Here is a tiny trained network, its code and every weight. The questions are about switching its units off for an input and a class, where a switched-off unit gives its printed mean instead of its output.

import numpy as np


def w(rows, s, z=0):
    codes = np.array(rows[::2]) - 128.0
    scale = np.full(codes.shape[1], s)
    scale[-1] = z or s
    return codes * scale


def f(y):
    return y / 2 * (1 + np.tanh(0.7978845608 * (y + 0.044715 * y**3)))


def log_softmax(a):
    a = a - a.max(-1, keepdims=True)
    return a - np.log(np.exp(a).sum(-1, keepdims=True))


def net(x, mask):
    res = np.array(x, float).reshape(1, 8) / 4 @ E
    y = f(res @ A[0][:, :-1].T + A[0][:, -1])
    res = res + np.where(mask, y, B[0][:, -1]) @ B[0][:, :-1]
    return log_softmax(res[-1] @ U[:, :-1].T + U[:, -1])


A, B = {}, {}
E = w([
[141,38,52,61,156,74,101,137,214,87,86],'x0',
[82,116,167,100,194,126,149,181,150,58,247],'x1',
[156,150,105,156,131,118,125,168,117,112,128],'x2',
[142,127,58,105,201,97,203,87,76,179,141],'x3',
[130,202,153,171,114,26,116,101,190,148,141],'x4',
[128,140,101,141,120,121,123,142,112,113,140],'x5',
[163,96,159,138,118,127,149,137,151,162,122],'x6',
[193,215,117,17,79,121,107,174,110,175,165],'x7',
],0.012)
A[0] = w([
[103,179,155,165,110,114,172,138,128,138,141,35],'neuron 1',
[156,129,184,118,100,130,70,118,118,65,130,108],'neuron 2',
[148,153,95,99,185,79,208,83,86,143,127,89],'neuron 3',
[160,182,100,43,81,143,103,163,159,181,173,107],'neuron 4',
[107,115,147,153,60,145,35,156,135,117,112,79],'neuron 5',
[130,86,145,78,153,109,92,149,134,130,95,111],'neuron 6',
[117,157,135,93,153,137,146,167,156,123,164,64],'neuron 7',
[121,108,141,145,74,143,72,136,143,129,106,29],'neuron 8',
[108,138,165,131,109,136,97,149,179,109,124,65],'neuron 9',
[115,80,106,89,108,169,176,156,106,110,107,124],'neuron 10',
[99,124,84,102,95,119,124,155,154,141,137,48],'neuron 11',
[134,152,115,164,117,89,86,100,92,166,43,97],'neuron 12',
[137,108,121,94,127,184,136,163,75,119,115,104],'neuron 13',
[99,125,122,153,110,78,102,138,145,176,144,54],'neuron 14',
[102,180,195,166,108,190,178,109,49,155,137,118],'neuron 15',
[133,188,130,124,83,28,123,101,185,146,143,69],'neuron 16',
[77,87,119,229,155,147,121,107,151,109,107,120],'neuron 17',
[136,170,106,58,44,113,112,149,104,132,118,87],'neuron 18',
[89,110,139,97,135,146,163,176,157,100,161,99],'neuron 19',
[104,160,134,119,146,78,144,143,159,107,200,71],'neuron 20',
[142,138,98,116,106,135,74,111,114,165,78,69],'neuron 21',
[145,73,93,77,124,81,96,141,160,102,91,6],'neuron 22',
[117,89,152,123,123,109,161,181,115,66,200,88],'neuron 23',
[145,100,87,102,131,88,90,117,174,103,116,60],'neuron 24',
[150,130,101,92,167,102,204,76,84,147,135,100],'neuron 25',
[113,116,140,122,103,119,92,136,118,112,150,28],'neuron 26',
[148,137,176,109,192,99,147,134,153,105,192,143],'neuron 27',
[130,76,86,116,127,219,89,161,77,140,128,159],'neuron 28',
[107,144,145,122,120,159,89,136,156,134,125,73],'neuron 29',
[113,78,109,115,159,115,109,153,154,109,90,100],'neuron 30',
[131,98,93,102,125,77,139,110,161,126,137,50],'neuron 31',
[100,164,154,152,150,7,103,88,141,141,139,89],'neuron 32',
[162,151,78,136,76,167,133,92,139,139,74,111],'neuron 33',
[119,117,167,126,43,158,70,149,160,66,116,77],'neuron 34',
[112,133,139,107,81,139,129,146,150,129,133,45],'neuron 35',
[145,96,108,135,102,113,104,132,126,170,110,143],'neuron 36',
[142,144,133,57,100,141,105,139,135,175,152,53],'neuron 37',
[80,105,117,195,102,115,181,107,130,84,80,43],'neuron 38',
[118,131,101,148,106,102,101,115,137,137,157,42],'neuron 39',
],0.012,0.0021)
B[0] = w([
[105,162,149,112,100,99,114,152,104,137,133,177],'neuron 1',
[131,87,51,143,165,69,161,156,58,175,114,176],'neuron 2',
[109,45,52,163,184,101,164,141,57,204,101,217],'neuron 3',
[176,151,170,156,209,124,153,82,125,78,176,226],'neuron 4',
[117,88,66,163,145,103,166,151,88,143,119,201],'neuron 5',
[127,175,126,127,116,99,105,121,104,138,140,172],'neuron 6',
[117,145,120,113,101,173,194,102,143,90,177,170],'neuron 7',
[144,114,77,125,145,160,139,185,118,105,121,174],'neuron 8',
[132,105,99,131,161,151,143,170,90,145,120,172],'neuron 9',
[103,120,195,112,130,122,70,114,80,127,93,193],'neuron 10',
[163,144,111,145,120,91,96,119,137,160,132,149],'neuron 11',
[84,115,121,73,69,203,177,106,188,129,121,203],'neuron 12',
[144,86,208,149,116,116,43,132,85,75,69,189],'neuron 13',
[124,95,199,106,116,137,132,127,83,125,88,149],'neuron 14',
[108,254,110,171,86,70,51,169,180,199,184,255],'neuron 15',
[153,67,174,137,119,147,46,136,122,97,59,204],'neuron 16',
[200,184,141,141,214,111,156,24,103,46,204,237],'neuron 17',
[167,126,156,133,180,128,168,86,153,114,171,204],'neuron 18',
[126,121,150,139,72,171,149,139,166,126,152,188],'neuron 19',
[97,125,164,97,98,150,163,119,127,114,117,189],'neuron 20',
[93,155,111,68,86,177,185,113,170,91,145,182],'neuron 21',
[146,183,69,145,47,68,105,115,179,155,145,204],'neuron 22',
[117,95,105,44,71,176,162,120,204,119,116,207],'neuron 23',
[126,190,122,139,72,67,72,154,138,149,165,189],'neuron 24',
[129,66,66,152,167,105,163,181,84,174,109,209],'neuron 25',
[114,92,128,129,126,120,187,147,112,152,159,142],'neuron 26',
[45,122,99,77,82,164,167,107,162,101,121,197],'neuron 27',
[118,101,239,144,84,134,63,128,92,94,53,219],'neuron 28',
[127,118,108,138,144,115,151,168,119,151,137,151],'neuron 29',
[131,195,130,152,131,112,102,102,130,177,123,192],'neuron 30',
[107,166,97,143,114,78,77,151,140,145,156,170],'neuron 31',
[143,59,241,170,95,145,79,135,68,101,48,198],'neuron 32',
[62,122,76,73,85,210,202,74,175,67,104,194],'neuron 33',
[138,74,74,173,160,104,179,177,92,202,92,213],'neuron 34',
[122,120,96,196,163,135,146,114,122,142,132,147],'neuron 35',
[70,131,125,119,111,128,140,119,166,105,159,161],'neuron 36',
[150,104,143,163,187,125,124,58,134,86,201,185],'neuron 37',
[179,139,154,158,175,144,180,85,155,100,169,205],'neuron 38',
[124,100,160,139,121,111,112,170,154,100,112,138],'neuron 39',
],0.0076,0.017)
U = w([
[245,150,135,147,210,121,155,65,145,77,185,171],'0',
[62,120,94,95,64,201,180,131,183,105,118,2],'1',
[137,69,46,154,181,102,164,203,81,190,96,120],'2',
[151,90,203,144,100,130,34,147,98,96,49,149],'3',
[139,233,93,156,77,70,63,160,154,177,157,177],'4',
],0.011,0.00057)

Each question gives the input, the list of numbers given to net, and the class t.
The units are the neurons (one row each of A and B). Each row of codes is followed by its name. A weight is (code - 128) times the scale printed after its matrix; where a second scale follows, it is the last column's (A, B and U).
mask holds one flag per neuron, in row order. A switched-off neuron (its flag False) gives its mean, the last column of its row in B, instead of its output. The means were averaged over made-up inputs and are rounded, as every weight is.
A unit's drop is (log p(t) with every unit on - log p(t) with that unit switched off) / (log p(t) with every unit on - log p(t) with every unit switched off).
The circuit of an input: a set's keep is (log p(t) with only the set's units on - log p(t) with every unit switched off) / (log p(t) with every unit on - log p(t) with every unit switched off). Starting from the 12 units with the biggest drops (on a tie, the unit counted first), units are removed one at a time, each time the one whose removal leaves the highest keep (on an exact tie, the one counted first), for as long as the keep stays at least 0.8.
units of the circuit, in order: the units of the circuit, biggest drop first
most important unit: the unit with the biggest drop
top k neurons: the k neurons with the biggest drops, biggest first
drop of u: that unit's drop, to one decimal
input [7,1,0,-8,4,0,-7,0], class 2: top neuron -> neuron 34
input [2,-4,-3,1,6,-8,2,-4], class 3: top 2 neurons -> neuron 32; neuron 16
input [0,0,2,-2,-5,-4,2,4], class 3: top 2 neurons -> neuron 17; neuron 28
input [-8,8,-1,-1,-2,-1,5,7], class 1: top 3 neurons -> neuron 27; neuron 23; neuron 17
input [-4,-6,-4,-6,6,5,-3,0], class 1: top 2 neurons -> neuron 12; neuron 33
input [-1,0,-3,-4,4,-1,3,4], class 0: top 3 neurons -> neuron 4; neuron 3; neuron 28
input [6,-2,-8,2,-5,-5,-4,-2], class 4: units of the circuit, in order -> neuron 22; neuron 24
input [3,8,-8,8,-3,-2,7,3], class 1: top 4 neurons -> neuron 27; neuron 23; neuron 7; neuron 19
input [8,4,2,3,-1,-8,-5,6], class 4: top 4 neurons -> neuron 22; neuron 24; neuron 17; neuron 31
input [-7,4,2,6,6,3,0,1], class 4: top 3 neurons -> neuron 15; neuron 34; neuron 1
input [-6,5,-8,7,-8,-7,-5,2], class 3: top 3 neurons -> neuron 13; neuron 28; neuron 10
input [3,7,2,-3,-5,5,8,-6], class 1: top 4 neurons -> neuron 23; neuron 4; neuron 27; neuron 19
input [-2,7,-6,5,8,-3,-7,5], class 3: top 4 neurons -> neuron 32; neuron 16; neuron 33; neuron 12
input [-3,5,3,5,-7,5,-3,3], class 3: units of the circuit, in order -> neuron 28
input [2,-7,-6,-2,8,-5,1,6], class 3: top 2 neurons -> neuron 16; neuron 32
input [-3,-2,2,-5,-2,-2,-3,5], class 0: top 3 neurons -> neuron 4; neuron 18; neuron 3
input [2,-8,4,6,-5,-4,6,7], class 1: drop of neuron 21 -> 0.6
input [-4,0,-7,-2,-3,5,8,2], class 4: drop of neuron 15 -> 1.3
input [-2,-4,-4,-7,-3,5,-5,-8], class 0: drop of neuron 17 -> 1.9
input [-1,-8,5,1,8,8,-6,-6], class 1: most important unit -> neuron 12
input [0,-3,7,3,-5,-2,0,-2], class 3: drop of neuron 35 -> 0.0
